Below is a small trained network, with its code and all its weights. Each question gives an input and a target symbol and asks what happens when units are switched off, that is, made to give their printed mean instead of their output.

import numpy as np


def w(rows, s, z=0):
    codes = np.array(rows[::2]) - 128.0
    scale = np.full(codes.shape[1], s)
    scale[-1] = z or s
    return codes * scale


def norm(h):
    return h / np.sqrt((h * h).mean(-1, keepdims=True) + 1e-5)


def f(y):
    return np.maximum(y, 0)


def softmax(a):
    e = np.exp(a - a.max(-1, keepdims=True))
    return e / e.sum(-1, keepdims=True)


def log_softmax(a):
    a = a - a.max(-1, keepdims=True)
    return a - np.log(np.exp(a).sum(-1, keepdims=True))


def net(x, mask):
    ids = ['ΔΘΛΦΩαεημπ'.index(c) for c in x.split()]
    T = len(ids)
    res = E[ids] + P[:T]
    u = 0
    for l in range(2):
        q, k, v = (norm(res) @ M[l].T for M in (Q, K, V))
        z = softmax(np.where(np.tri(T) > 0, q @ k.T / 2**0.5, -1e9)) @ v
        res = res + np.where(mask[u], z, O[l][:, -1]) @ O[l][:, :-1]
        u += 1
        y = f(norm(res) @ A[l][:, :-1].T + A[l][:, -1])
        res = res + np.where(mask[u : u + 12], y, B[l][:, -1]) @ B[l][:, :-1]
        u += 12
    return log_softmax(norm(res)[-1] @ U[:, :-1].T + U[:, -1])


Q, K, V, O, A, B = {}, {}, {}, {}, {}, {}
E = w([
[93,84,97],'Δ',
[94,88,99],'Θ',
[142,208,88],'Λ',
[127,174,69],'Φ',
[151,241,81],'Ω',
[154,249,80],'α',
[100,102,123],'ε',
[92,84,107],'η',
[93,92,96],'μ',
[177,124,148],'π',
],0.0015)
P = w([
[30,64,2],'0',
[179,32,132],'1',
[163,60,142],'2',
[155,84,154],'3',
[142,105,163],'4',
[121,123,171],'5',
[96,142,184],'6',
[58,133,209],'7',
[48,141,214],'8',
],0.00055)
Q[0] = w([
[146,199,111],'0.h0',
[45,129,8],'0.h0',
],0.0015)
K[0] = w([
[111,177,189],'0.h0',
[4,214,68],'0.h0',
],0.0016)
V[0] = w([
[9,166,136],'0.h0',
[253,74,165],'0.h0',
],0.0017)
O[0] = w([
[246,108,94,1],'0.h0',
[2,252,162,233],'0.h0',
],0.0017,0.00052)
A[0] = w([
[79,137,167,82],'0.n0',
[148,237,90,151],'0.n1',
[162,110,151,254],'0.n2',
[142,134,186,118],'0.n3',
[192,60,158,242],'0.n4',
[106,89,80,158],'0.n5',
[251,81,71,105],'0.n6',
[94,91,138,27],'0.n7',
[72,148,108,155],'0.n8',
[157,192,96,205],'0.n9',
[104,126,219,87],'0.n10',
[139,66,57,186],'0.n11',
],0.0022,0.00059)
B[0] = w([
[181,153,109,208],'0.n0',
[200,67,145,239],'0.n1',
[86,148,111,209],'0.n2',
[96,141,107,203],'0.n3',
[74,163,117,236],'0.n4',
[157,136,142,217],'0.n5',
[56,214,2,189],'0.n6',
[178,114,128,177],'0.n7',
[169,81,130,220],'0.n8',
[140,78,162,209],'0.n9',
[161,175,120,254],'0.n10',
[125,214,180,221],'0.n11',
],0.0023,0.00087)
Q[1] = w([
[120,101,197],'1.h0',
[4,82,209],'1.h0',
],0.0032)
K[1] = w([
[82,226,114],'1.h0',
[182,253,160],'1.h0',
],0.0028)
V[1] = w([
[105,102,154],'1.h0',
[139,219,255],'1.h0',
],0.00081)
O[1] = w([
[170,149,158,75],'1.h0',
[249,34,123,4],'1.h0',
],0.0014,0.00016)
A[1] = w([
[108,50,76,85],'1.n0',
[134,117,2,63],'1.n1',
[139,46,115,6],'1.n2',
[64,173,113,23],'1.n3',
[173,136,80,84],'1.n4',
[88,171,53,2],'1.n5',
[95,158,173,230],'1.n6',
[125,202,106,52],'1.n7',
[82,140,88,128],'1.n8',
[163,130,71,62],'1.n9',
[104,125,100,185],'1.n10',
[159,127,162,67],'1.n11',
],0.003,0.00079)
B[1] = w([
[146,171,75,163],'1.n0',
[113,155,252,178],'1.n1',
[86,198,188,146],'1.n2',
[181,82,198,187],'1.n3',
[89,113,151,159],'1.n4',
[83,224,168,182],'1.n5',
[125,97,109,253],'1.n6',
[114,84,91,201],'1.n7',
[154,192,89,183],'1.n8',
[76,139,122,152],'1.n9',
[135,154,88,172],'1.n10',
[82,120,116,150],'1.n11',
],0.0028,0.0015)
U = w([
[123,118,74,27],'Δ',
[229,76,109,119],'Θ',
[170,128,95,24],'Λ',
[108,114,229,211],'Φ',
[181,130,92,42],'Ω',
[85,2,127,120],'α',
[85,101,66,81],'ε',
[116,111,66,66],'η',
[98,237,142,255],'μ',
[126,111,79,34],'π',
],0.0082,0.0045)

Each question gives the input, a string of symbols that net reads in full, and the target symbol t.
The units are the heads (2 rows each of Q, K, V and O) and the neurons (one row each of A and B). Each row of codes is followed by its name. A weight is (code - 128) times the scale printed after its matrix; where a second scale follows, it is the last column's (O, A, B and U).
mask holds one flag per unit, layer by layer, with each layer's heads first. A switched-off unit (its flag False) gives its mean, the last column of its rows in O or B, instead of its output. The means were averaged over made-up inputs and are rounded, as every weight is.
A unit's drop is (log p(t) with every unit on - log p(t) with that unit switched off) / (log p(t) with every unit on - log p(t) with every unit switched off).
The circuit of an input: a set's keep is (log p(t) with only the set's units on - log p(t) with every unit switched off) / (log p(t) with every unit on - log p(t) with every unit switched off). Starting from the 12 units with the biggest drops (on a tie, the unit counted first), units are removed one at a time, each time the one whose removal leaves the highest keep (on an exact tie, the one counted first), for as long as the keep stays at least 0.8.
circuit, biggest first: the units of the circuit, biggest drop first
unit that matters most: the unit with the biggest drop
k most important neurons: the k neurons with the biggest drops, biggest first
top k neurons in layer l: the k neurons of layer l with the biggest drops, biggest first
drop when u is switched off: that unit's drop, to one decimal
input π π ε, target μ: circuit, biggest first => 1.n2, 1.n0
input η Λ Λ η π Θ ε, target α: 3 most important neurons => 0.n6, 0.n1, 1.n5
input ε π π η, target μ: circuit, biggest first => 1.n2, 1.n0
input π ε Θ Φ Θ Λ, target Θ: 2 most important neurons => 0.n1, 1.n5
input Λ Λ Θ ε, target μ: top 2 neurons in layer 0 => 0.n4, 0.n6
input π Θ Ω π Δ, target μ: circuit, biggest first => 1.n2, 1.n7, 1.n0
input ε Λ π Φ ε ε, target α: 2 most important neurons => 0.n6, 1.n5
input η π π Λ Θ, target μ: unit that matters most => 1.n2
input Λ π ε Λ ε π Λ π Φ, target Φ: top 2 neurons in layer 0 => 0.n1, 0.n11
input Δ ε Λ Λ, target Φ: 3 most important neurons => 1.n1, 0.n1, 0.n9
input ε Ω π Λ, target Θ: top 3 neurons in layer 0 => 0.n1, 0.n9, 0.n6
input Λ ε ε π, target μ: drop when 1.n3 is switched off => 0.1
input ε α Λ Φ α Θ, target μ: drop when 1.n8 is switched off => 0.2
input η ε Φ Δ, target μ: most important neuron => 1.n8
input π π η, target μ: drop when 0.h0 is switched off => 0.1
input ε Λ μ, target μ: drop when 0.h0 is switched off => 0.6
